Below are the code and all the weights of a small trained network. Each question names an input and a class and asks about switching units off, where a switched-off unit gives its printed mean instead of its output.

import numpy as np


def w(rows, s, z=0):
    codes = np.array(rows[::2]) - 128.0
    scale = np.full(codes.shape[1], s)
    scale[-1] = z or s
    return codes * scale


def f(y):
    return np.maximum(y, 0)


def log_softmax(a):
    a = a - a.max(-1, keepdims=True)
    return a - np.log(np.exp(a).sum(-1, keepdims=True))


def net(x, mask):
    res = np.array(x, float).reshape(1, 8) / 4 @ E
    y = f(res @ A[0][:, :-1].T + A[0][:, -1])
    res = res + np.where(mask, y, B[0][:, -1]) @ B[0][:, :-1]
    return log_softmax(res[-1] @ U[:, :-1].T + U[:, -1])


A, B = {}, {}
E = w([
[41,207,158,125,200,211,124,94,191,197,144,219],'x0',
[144,225,116,174,123,176,99,77,82,125,220,2],'x1',
[164,124,190,116,153,168,114,204,114,115,107,102],'x2',
[159,132,194,111,139,171,111,197,102,111,105,114],'x3',
[136,129,135,127,117,132,128,136,127,134,127,131],'x4',
[221,172,129,17,175,92,37,22,183,132,77,113],'x5',
[228,144,186,172,199,86,188,78,99,58,215,221],'x6',
[70,179,233,181,75,86,144,102,229,57,83,84],'x7',
],0.0055)
A[0] = w([
[82,161,217,136,201,253,115,143,162,177,98,166,100],'N0',
[158,79,77,64,156,187,106,142,86,165,167,152,18],'N1',
[50,128,98,104,100,172,78,181,159,157,77,67,32],'N2',
[23,76,171,197,56,146,192,214,94,87,169,124,180],'N3',
[156,96,74,94,149,156,128,142,45,174,140,152,26],'N4',
[197,57,147,130,68,99,149,177,62,59,103,72,68],'N5',
[188,136,176,151,208,107,182,105,113,61,177,165,1],'N6',
[197,114,205,140,178,133,155,134,156,85,162,174,95],'N7',
[151,93,102,102,64,71,126,134,101,78,89,60,78],'N8',
[154,53,180,110,122,65,119,179,160,139,59,220,68],'N9',
[138,184,240,142,77,93,111,142,181,99,129,86,127],'N10',
[86,158,158,109,184,206,139,110,166,192,134,173,19],'N11',
[204,127,236,116,161,180,123,172,94,56,136,135,184],'N12',
[147,189,156,180,123,155,82,75,98,95,242,17,92],'N13',
[130,49,118,125,148,91,160,117,160,125,75,206,54],'N14',
[170,170,111,162,119,177,120,96,79,144,185,42,50],'N15',
[112,126,150,87,116,242,131,218,127,158,49,60,185],'N16',
[95,102,98,205,107,183,215,202,75,123,166,144,42],'N17',
[114,73,115,113,129,84,148,140,132,120,77,186,64],'N18',
[49,145,171,157,68,81,141,80,214,43,62,113,121],'N19',
[89,161,209,167,109,98,164,122,178,80,103,94,16],'N20',
[150,149,164,191,142,72,160,115,87,89,219,198,81],'N21',
[154,103,130,139,84,71,73,149,92,116,142,96,49],'N22',
[69,167,127,74,168,180,146,128,117,134,118,176,54],'N23',
[163,61,144,88,102,65,146,136,67,108,90,71,55],'N24',
[196,142,150,73,149,95,59,114,159,107,65,109,84],'N25',
],0.0061,0.0069)
B[0] = w([
[141,187,113,175,61,85,157,145,172,52,226,176,202],'N0',
[181,120,218,190,195,58,64,209,44,196,105,201,154],'N1',
[32,101,188,104,32,41,55,112,67,193,104,48,165],'N2',
[215,131,132,73,189,152,89,42,183,88,99,96,255],'N3',
[184,119,210,211,212,95,41,194,64,207,129,194,153],'N4',
[112,181,157,209,72,75,151,138,185,96,206,195,186],'N5',
[39,43,229,124,2,15,12,92,42,225,62,43,162],'N6',
[74,73,102,104,67,88,124,92,107,179,100,75,179],'N7',
[129,173,131,151,83,73,118,143,166,91,229,178,171],'N8',
[74,198,157,72,142,232,193,191,101,84,77,89,179],'N9',
[186,105,99,143,190,156,124,183,76,183,123,194,190],'N10',
[100,213,200,186,36,46,130,125,167,38,223,173,161],'N11',
[117,72,14,114,117,129,159,77,155,175,139,105,223],'N12',
[82,168,130,82,120,218,208,211,124,99,56,129,203],'N13',
[59,188,150,79,128,202,189,180,118,104,80,86,161],'N14',
[70,175,174,95,134,199,186,210,112,116,77,153,165],'N15',
[131,47,74,98,99,115,185,54,128,191,139,107,232],'N16',
[202,160,196,67,182,124,23,61,155,55,99,88,179],'N17',
[66,186,155,91,121,196,180,174,109,112,82,91,155],'N18',
[190,83,103,154,194,142,127,162,56,218,136,198,199],'N19',
[192,97,208,194,195,109,34,202,23,189,133,196,152],'N20',
[71,62,147,90,52,78,133,101,137,192,99,62,183],'N21',
[71,188,150,169,71,71,100,118,156,89,195,135,142],'N22',
[136,140,193,205,75,109,104,151,159,113,194,192,152],'N23',
[127,166,189,206,101,96,135,139,162,103,215,189,162],'N24',
[149,157,168,121,171,160,72,49,183,92,110,117,175],'N25',
],0.0069,0.0081)
U = w([
[13,67,199,127,9,40,62,99,82,203,77,58,36],'0',
[119,222,199,234,40,59,133,178,184,24,243,216,21],'1',
[227,101,185,203,255,127,74,247,7,208,111,207,19],'2',
[54,210,190,69,130,246,226,249,117,59,23,103,16],'3',
[166,99,50,121,133,125,193,67,150,151,136,146,254],'4',
[234,169,208,55,209,147,17,10,204,37,63,104,51],'5',
[133,92,70,151,153,127,173,105,135,127,128,132,255],'6',
[138,83,36,146,127,130,197,95,145,136,135,135,228],'7',
],0.0076,0.009)

Each question gives the input, the list of numbers given to net, and the class t.
The units are the neurons (one row each of A and B). Each row of codes is followed by its name. A weight is (code - 128) times the scale printed after its matrix; where a second scale follows, it is the last column's (A, B and U).
mask holds one flag per neuron, in row order. A switched-off neuron (its flag False) gives its mean, the last column of its row in B, instead of its output. The means were averaged over made-up inputs and are rounded, as every weight is.
A unit's drop is (log p(t) with every unit on - log p(t) with that unit switched off) / (log p(t) with every unit on - log p(t) with every unit switched off).
The circuit of an input: a set's keep is (log p(t) with only the set's units on - log p(t) with every unit switched off) / (log p(t) with every unit on - log p(t) with every unit switched off). Starting from the 12 units with the biggest drops (on a tie, the unit counted first), units are removed one at a time, each time the one whose removal leaves the highest keep (on an exact tie, the one counted first), for as long as the keep stays at least 0.8.
circuit, biggest first: the units of the circuit, biggest drop first
unit that matters most: the unit with the biggest drop
top k neurons: the k neurons with the biggest drops, biggest first
drop of u: that unit's drop, to one decimal
input [4,8,-8,2,0,7,1,-1], class 3: circuit, biggest first	[N13, N15]
input [5,6,1,-7,6,2,0,8], class 2: unit that matters most	N19
input [4,-8,-3,-2,8,7,7,5], class 3: top 2 neurons	[N9, N14]
input [4,3,-7,-7,5,1,7,-7], class 0: top 2 neurons	[N21, N6]
input [3,-5,3,-6,5,-8,8,-8], class 0: top 3 neurons	[N21, N6, N7]
input [-1,7,3,4,-4,-2,-1,8], class 2: top 2 neurons	[N20, N10]
input [-8,-8,5,-2,7,1,-2,-5], class 1: circuit, biggest first	[N5, N24]
input [2,4,3,1,-4,5,-4,5], class 2: top 2 neurons	[N10, N19]
input [6,6,-4,0,8,-8,0,-2], class 5: circuit, biggest first	[N17, N3]
input [8,8,1,4,7,-2,2,-3], class 1: top 2 neurons	[N0, N11]
input [-6,-2,6,0,-4,-5,6,0], class 0: top 4 neurons	[N6, N21, N7, N0]
input [1,-1,2,2,-7,-7,2,7], class 2: circuit, biggest first	[N20, N19]
input [5,-8,5,0,7,6,-7,-5], class 3: top 3 neurons	[N9, N14, N6]
input [4,-1,-6,6,4,4,3,3], class 4: unit that matters most	N3
input [2,-3,5,-8,-5,5,-8,-6], class 0: top 2 neurons	[N2, N3]
input [-2,4,6,7,-5,2,5,-5], class 7: top 2 neurons	[N12, N2]
input [-5,4,-4,6,-4,1,2,-6], class 2: top 2 neurons	[N4, N0]
input [0,3,4,7,-7,6,4,1], class 6: top 3 neurons	[N3, N12, N17]
input [-7,-5,4,-3,6,-8,-2,-1], class 5: circuit, biggest first	[N3, N17]
input [7,6,8,7,-2,4,-5,1], class 4: circuit, biggest first	[N16]
input [0,4,4,6,-6,3,6,-1], class 0: circuit, biggest first	[N6, N7]
input [-6,-5,5,6,1,-1,-1,1], class 1: top 2 neurons	[N5, N24]
input [6,8,-6,-3,-3,3,-6,-3], class 3: top 2 neurons	[N13, N15]
input [-7,4,-7,3,7,1,5,2], class 1: top 3 neurons	[N5, N16, N8]
input [-8,-8,-3,6,3,-7,8,-1], class 0: drop of N7	0.3
input [5,-3,0,-5,3,-2,-6,-4], class 0: drop of N12	0.3
input [6,0,-4,3,3,5,0,-7], class 2: circuit, biggest first	[N1]
input [8,-1,-2,5,1,-3,-4,8], class 1: drop of N8	-0.1
input [5,-4,4,-7,-4,-3,5,-7], class 2: drop of N1	0.6
